Below are the code and all the weights of a small trained network. Each question names an input and a class and asks about switching units off, where a switched-off unit gives its printed mean instead of its output.

import numpy as np


def w(rows, s, z=0):
    codes = np.array(rows[::2]) - 128.0
    scale = np.full(codes.shape[1], s)
    scale[-1] = z or s
    return codes * scale


def f(y):
    return np.maximum(y, 0)


def log_softmax(a):
    a = a - a.max(-1, keepdims=True)
    return a - np.log(np.exp(a).sum(-1, keepdims=True))


def net(x, mask):
    res = np.array(x, float).reshape(1, 6) / 4 @ E
    y = f(res @ A[0][:, :-1].T + A[0][:, -1])
    res = res + np.where(mask, y, B[0][:, -1]) @ B[0][:, :-1]
    return log_softmax(res[-1] @ U[:, :-1].T + U[:, -1])


A, B = {}, {}
E = w([
[47,209,92],'x0',
[40,52,10],'x1',
[130,127,129],'x2',
[128,129,128],'x3',
[47,99,233],'x4',
[127,129,128],'x5',
],0.011)
A[0] = w([
[155,162,119,57],'n0',
[210,224,218,43],'n1',
[93,192,123,48],'n2',
[11,76,225,35],'n3',
[131,231,202,86],'n4',
[206,22,175,12],'n5',
[238,166,70,199],'n6',
[85,118,233,81],'n7',
[92,214,124,56],'n8',
[100,181,123,50],'n9',
[18,247,114,55],'n10',
[97,178,122,239],'n11',
],0.011)
B[0] = w([
[141,137,76,134],'n0',
[41,32,6,236],'n1',
[237,98,98,143],'n2',
[167,209,42,213],'n3',
[90,81,98,214],'n4',
[237,82,122,183],'n5',
[94,217,167,252],'n6',
[133,254,126,213],'n7',
[241,107,137,155],'n8',
[168,107,144,137],'n9',
[212,60,109,195],'n10',
[145,97,237,227],'n11',
],0.0087,0.012)
U = w([
[82,52,23,40],'0',
[144,116,158,247],'1',
[248,82,126,29],'2',
[153,219,77,27],'3',
[131,110,171,224],'4',
[129,111,169,207],'5',
],0.013)

Each question gives the input, the list of numbers given to net, and the class t.
The units are the neurons (one row each of A and B). Each row of codes is followed by its name. A weight is (code - 128) times the scale printed after its matrix; where a second scale follows, it is the last column's (A, B and U).
mask holds one flag per neuron, in row order. A switched-off neuron (its flag False) gives its mean, the last column of its row in B, instead of its output. The means were averaged over made-up inputs and are rounded, as every weight is.
A unit's drop is (log p(t) with every unit on - log p(t) with that unit switched off) / (log p(t) with every unit on - log p(t) with every unit switched off).
The circuit of an input: a set's keep is (log p(t) with only the set's units on - log p(t) with every unit switched off) / (log p(t) with every unit on - log p(t) with every unit switched off). Starting from all 12 units, units are removed one at a time, each time the one whose removal leaves the highest keep (on an exact tie, the one counted first), for as long as the keep stays at least 0.8.
units of the circuit, in order: the units of the circuit, biggest drop first
unit that matters most: the unit with the biggest drop
k most important neurons: the k neurons with the biggest drops, biggest first
drop of u: that unit's drop, to one decimal
input [5,-5,-8,-4,-7,2], class 5: units of the circuit, in order -> n3; n11
input [6,5,5,-2,2,6], class 1: unit that matters most -> n1
input [-1,4,-4,-5,-3,-4], class 4: 2 most important neurons -> n1; n3
input [-4,-2,-8,-1,-5,3], class 5: units of the circuit, in order -> n3; n6
input [6,-8,4,-4,8,-4], class 0: 2 most important neurons -> n1; n4
input [-8,6,-5,-8,0,-7], class 2: 3 most important neurons -> n1; n5; n4
input [-5,4,-7,8,-4,0], class 4: 2 most important neurons -> n1; n3
input [8,-6,4,5,3,1], class 2: 3 most important neurons -> n10; n8; n2
input [-5,6,5,-2,-1,-7], class 1: 4 most important neurons -> n1; n4; n3; n10
input [8,-7,0,0,5,3], class 2: units of the circuit, in order -> n10; n8
input [5,-7,-4,-6,7,-7], class 0: 3 most important neurons -> n1; n4; n6
input [-5,-3,2,0,-5,5], class 1: units of the circuit, in order -> n6; n3
input [-4,6,-6,8,-3,5], class 4: 3 most important neurons -> n1; n4; n3
input [-3,0,7,-5,-7,5], class 3: units of the circuit, in order -> n6
input [-3,7,-5,5,-8,-4], class 3: 2 most important neurons -> n1; n6
input [4,1,-7,3,-7,7], class 1: 3 most important neurons -> n3; n7; n11
input [-7,6,-7,-4,8,-7], class 3: 2 most important neurons -> n3; n1
input [-8,3,3,2,4,-1], class 2: 3 most important neurons -> n5; n6; n1
input [-8,7,1,-7,8,2], class 2: units of the circuit, in order -> n1; n5
input [7,-4,-3,6,5,-1], class 2: 2 most important neurons -> n10; n8
input [8,4,6,8,6,-1], class 2: most important neuron -> n10
input [-7,5,-1,-7,-8,1], class 3: 3 most important neurons -> n6; n11; n1
input [-1,1,-8,-8,-4,-2], class 4: drop of n1 -> 0.1
input [3,-7,8,2,8,1], class 3: drop of n3 -> 0.7
input [-8,-1,-3,7,5,-3], class 2: drop of n6 -> 0.2
input [-8,-8,-8,-2,4,7], class 0: drop of n1 -> 1.0
input [-6,3,-6,0,8,-5], class 3: unit that matters most -> n3
